Below is a small trained network, with its code and all its weights. Each question gives an input and a target symbol and asks what happens when units are switched off, that is, made to give their printed mean instead of their output.

import numpy as np


def w(rows, s, z=0):
    codes = np.array(rows[::2]) - 128.0
    scale = np.full(codes.shape[1], s)
    scale[-1] = z or s
    return codes * scale


def f(y):
    return np.maximum(y, 0)


def softmax(a):
    e = np.exp(a - a.max(-1, keepdims=True))
    return e / e.sum(-1, keepdims=True)


def log_softmax(a):
    a = a - a.max(-1, keepdims=True)
    return a - np.log(np.exp(a).sum(-1, keepdims=True))


def net(x, mask):
    ids = ['αβγεζηθλμπστφψω'.index(c) for c in x.split()]
    T = len(ids)
    res = E[ids] + P[:T]
    r = res
    for j in range(3):
        rows = slice(2 * j, 2 * j + 2)
        q, k, v = (r @ M[0][rows].T for M in (Q, K, V))
        z = softmax(np.where(np.tri(T) > 0, q @ k.T / 2**0.5, -1e9)) @ v
        o = O[0][rows]
        res = res + np.where(mask[j], z, o[:, -1]) @ o[:, :-1]
    y = f(res @ A[0][:, :-1].T + A[0][:, -1])
    res = res + np.where(mask[3:19], y, B[0][:, -1]) @ B[0][:, :-1]
    return log_softmax(res[-1] @ U[:, :-1].T + U[:, -1])


Q, K, V, O, A, B = {}, {}, {}, {}, {}, {}
E = w([
[120,184,135,126,98,150,112,151],'α',
[64,102,49,150,126,252,88,109],'β',
[66,57,116,212,104,241,133,144],'γ',
[101,10,86,75,24,192,84,107],'ε',
[150,44,99,119,156,96,187,117],'ζ',
[98,104,181,69,115,155,147,133],'η',
[123,153,101,44,135,137,137,151],'θ',
[142,98,84,75,152,111,164,136],'λ',
[154,212,211,188,202,74,207,151],'μ',
[211,94,135,137,103,168,185,181],'π',
[32,67,93,137,228,218,189,141],'σ',
[72,116,86,189,152,49,113,70],'τ',
[193,141,214,99,68,21,147,117],'φ',
[159,176,61,134,125,117,129,157],'ψ',
[109,44,157,55,147,128,179,117],'ω',
],0.014)
P = w([
[49,119,150,149,106,126,153,214],'0',
[137,133,142,128,161,123,37,194],'1',
[111,109,153,136,129,123,87,240],'2',
[86,107,158,139,136,109,97,236],'3',
[153,239,120,126,91,198,146,2],'4',
[160,177,126,145,77,177,177,140],'5',
[149,160,136,145,118,149,113,116],'6',
[162,110,147,134,178,114,3,253],'7',
[40,160,138,136,51,142,250,120],'8',
[138,157,128,144,115,145,132,132],'9',
[182,190,127,124,122,180,114,49],'10',
[69,117,150,139,119,113,123,216],'11',
],0.0061)
Q[0] = w([
[66,63,54,154,124,221,84,165],'h0',
[161,142,103,128,141,216,131,15],'h0',
[194,134,124,87,34,95,115,33],'h1',
[140,163,122,149,219,230,155,49],'h1',
[75,96,125,136,123,76,115,251],'h2',
[181,186,208,110,142,24,157,129],'h2',
],0.028)
K[0] = w([
[4,121,76,129,136,97,100,30],'h0',
[119,85,144,132,204,109,2,149],'h0',
[247,84,155,99,100,139,106,225],'h1',
[53,121,140,158,240,105,11,99],'h1',
[95,165,98,123,62,137,229,82],'h2',
[34,164,138,114,157,7,97,65],'h2',
],0.028)
V[0] = w([
[177,5,86,168,169,134,171,90],'h0',
[149,151,85,240,101,22,120,116],'h0',
[119,229,36,91,167,149,154,207],'h1',
[94,165,226,153,181,216,126,133],'h1',
[180,179,198,157,64,166,124,187],'h2',
[56,155,112,185,58,169,61,133],'h2',
],0.023)
O[0] = w([
[88,117,211,170,176,129,21,130,37],'h0',
[185,112,159,214,118,204,140,225,195],'h0',
[87,210,92,104,149,208,147,205,27],'h1',
[105,186,111,253,129,128,193,69,144],'h1',
[57,136,106,178,50,107,75,138,254],'h2',
[155,190,129,138,65,212,106,39,92],'h2',
],0.012,0.0077)
A[0] = w([
[167,81,55,216,220,111,89,93,143],'n0',
[150,196,135,104,164,65,188,206,130],'n1',
[175,190,80,90,220,156,104,94,2],'n2',
[203,241,254,114,122,12,180,146,106],'n3',
[48,121,104,47,149,193,160,134,138],'n4',
[186,162,99,9,112,131,51,90,87],'n5',
[185,134,135,162,78,45,152,144,95],'n6',
[151,78,142,181,118,196,104,136,22],'n7',
[79,142,136,195,230,169,144,123,76],'n8',
[182,152,161,136,211,142,132,131,103],'n9',
[77,132,250,145,142,108,114,93,139],'n10',
[72,86,17,92,107,172,133,122,116],'n11',
[94,109,162,90,108,142,79,194,114],'n12',
[109,90,150,116,220,123,148,132,83],'n13',
[142,127,81,93,63,124,74,149,144],'n14',
[185,140,67,77,212,73,43,119,105],'n15',
],0.0077,0.0078)
B[0] = w([
[133,113,157,109,100,164,162,176,164],'n0',
[61,124,222,96,143,154,137,94,194],'n1',
[255,72,171,132,161,9,75,155,152],'n2',
[123,58,18,178,168,149,135,174,206],'n3',
[151,143,99,109,195,154,70,128,164],'n4',
[97,116,208,225,158,116,151,100,181],'n5',
[115,221,187,59,122,159,107,114,251],'n6',
[111,112,110,101,202,64,227,83,170],'n7',
[189,75,111,60,122,108,62,95,182],'n8',
[61,115,73,194,67,111,110,64,168],'n9',
[141,88,33,146,113,133,142,195,189],'n10',
[189,152,160,161,151,87,134,210,176],'n11',
[173,140,117,161,138,158,81,70,189],'n12',
[123,189,138,140,39,192,151,134,153],'n13',
[166,72,91,115,132,96,124,150,193],'n14',
[58,115,107,72,101,186,153,125,163],'n15',
],0.011,0.017)
U = w([
[185,153,60,155,113,145,205,172,45],'α',
[174,151,182,206,154,122,128,117,111],'β',
[140,141,117,180,63,185,131,80,132],'γ',
[101,70,203,185,134,113,150,98,62],'ε',
[133,71,131,162,97,216,132,153,12],'ζ',
[115,151,113,120,148,42,233,93,210],'η',
[145,110,147,136,220,95,193,167,60],'θ',
[107,109,166,109,169,186,133,110,179],'λ',
[90,148,219,231,113,148,225,195,190],'μ',
[101,86,107,253,176,97,112,197,126],'π',
[169,99,73,89,170,146,146,93,64],'σ',
[194,46,126,195,176,178,228,144,200],'τ',
[183,78,194,106,59,91,157,163,254],'φ',
[178,119,111,152,175,195,148,188,52],'ψ',
[88,69,97,98,147,133,216,134,65],'ω',
],0.0036)

Each question gives the input, a string of symbols that net reads in full, and the target symbol t.
The units are the heads (2 rows each of Q, K, V and O) and the neurons (one row each of A and B). Each row of codes is followed by its name. A weight is (code - 128) times the scale printed after its matrix; where a second scale follows, it is the last column's (O, A, B and U).
mask holds one flag per unit, heads first, then neurons. A switched-off unit (its flag False) gives its mean, the last column of its rows in O or B, instead of its output. The means were averaged over made-up inputs and are rounded, as every weight is.
A unit's drop is (log p(t) with every unit on - log p(t) with that unit switched off) / (log p(t) with every unit on - log p(t) with every unit switched off).
The circuit of an input: a set's keep is (log p(t) with only the set's units on - log p(t) with every unit switched off) / (log p(t) with every unit on - log p(t) with every unit switched off). Starting from the 12 units with the biggest drops (on a tie, the unit counted first), units are removed one at a time, each time the one whose removal leaves the highest keep (on an exact tie, the one counted first), for as long as the keep stays at least 0.8.
circuit, biggest first: the units of the circuit, biggest drop first
unit that matters most: the unit with the biggest drop
top k neurons: the k neurons with the biggest drops, biggest first
heads that matter: for each layer, one digit per head in row order, 1 if its drop is at least 0.15 and else 0, layers parted by /
input τ φ ψ λ φ, target τ: heads that matter : 001
input φ φ α φ α, target φ: circuit, biggest first : h1, h2, n3
input φ ζ η ε τ φ η φ ω η φ μ, target τ: heads that matter : 001
input τ μ α τ η ω ω τ φ μ τ π, target φ: heads that matter : 010
input μ φ τ λ η π σ π, target η: circuit, biggest first : h0
input φ φ η φ ω τ μ φ μ ζ σ, target τ: heads that matter : 100
input η ζ λ η γ μ σ, target σ: heads that matter : 110
input μ γ φ ε τ γ, target τ: heads that matter : 100
input φ η η β φ θ, target η: heads that matter : 100
input φ λ θ β ω λ μ λ, target ω: circuit, biggest first : n15, h0, h2
input ε φ ζ φ π φ φ, target π: circuit, biggest first : h0, h2, n10
input π ψ ε μ, target π: circuit, biggest first : h0, h2
input η τ θ α ω η γ τ, target ω: heads that matter : 101
input σ θ γ, target γ: heads that matter : 011
input φ φ τ ω, target φ: unit that matters most : h1
input μ α η π φ θ π ζ φ β, target π: circuit, biggest first : h2, n6
input η ψ λ φ θ, target ψ: circuit, biggest first : h1, n4
input η μ φ ω η, target μ: heads that matter : 111
input φ φ θ η η σ, target σ: circuit, biggest first : n8, h1, h0, h2
input ζ φ α, target ζ: top 2 neurons : n13, n15
